Read these off the matrix that follows. Rows and columns are numbered from 0.
1) Find the entry in the top-left corner.
2) Find the entry directly above the smallest entry.
3) Find the minimum.
4) Find the entry in row 2 and column 2.
5) Find the entry in the bottom-right corner.
6) Find the entry directly below 117.
7) Find the entry in the top-right corner.
8) Find the bottom-left entry.
[[144 120 135 126 120 123]
 [140 126 129 143 132 126]
 [117 124 122 123 130 126]
 [140 124 125 134 121 124]
 [115 120 121 123 124 128]
 [124 126 129 101 136 127]
 [135 127 132 128 124 120]
 [136 142 123 115 140 134]
 [139 138 136 132 132 125]
 [119 122 129 134 128 128]
 [127 135 124 142 125 133]]
1) 144
2) 123
3) 101
4) 122
5) 133
6) 140
7) 123
8) 127

arr =
array([[153, 118, 121, 116, 141],
       [149, 117, 125, 111, 142],
       [148, 108, 129, 100, 134],
       [143, 116, 135, 106, 141],
       [144, 116, 131, 105, 144],
       [153, 124, 124, 106, 137],
       [154, 126, 120, 102, 134],
       [147, 101, 135, 101, 130],
       [152, 120, 119, 106, 145],
       [150, 117, 123, 113, 141],
       [145, 112, 122, 107, 136],
       [156, 123, 119, 107, 138],
       [154, 104, 126, 107, 139],
       [143, 111, 116, 105, 132]])
Read off the 1st entry in reading order.
A: 153
Read off the entry directly above the largest entry.
A: 145
Read off the entry in the bottom-left corner.
A: 143
The 3rd entry in reading order is 121
The smallest entry in the first row is 116
Read off the smallest entry.
A: 100
Read off the entry directly below the smallest entry.
A: 106
Read off the first entry of the largest entry's row.
A: 156
Read off the entry in the top-right corner.
A: 141
Read off the entry in the bottom-right corner.
A: 132
Read off the bottom entry of the column that holds the smallest entry.
A: 105
Read off the entry just left of 129.
A: 108
The third entry on the main diagonal: 129
Read off the last entry of the largest entry's row.
A: 138
The second entry on the main diagonal -> 117
The entry directly above 112: 117
Read off the entry directly below 138.
A: 139
Read off the 4th-last entry, reading row by row.
A: 111
Read off the entry just right of 147.
A: 101
Read off the entry just left of 138.
A: 107
Read off the entry just right of the largest entry.
A: 123
Read off the entry just right of the smallest entry.
A: 134

Questions about the grid below.
1) Read off the maximum.
2) Read off the entry just right of 124.
[[138, 120, 136, 140, 116, 144, 121, 124, 135, 126, 138, 128, 113, 142], [107, 125, 131, 147, 140, 116, 119, 116, 135, 133, 126, 125, 131, 131], [145, 125, 112, 118, 131, 135, 140, 128, 120, 133, 126, 114, 135, 128]]
1) 147
2) 135
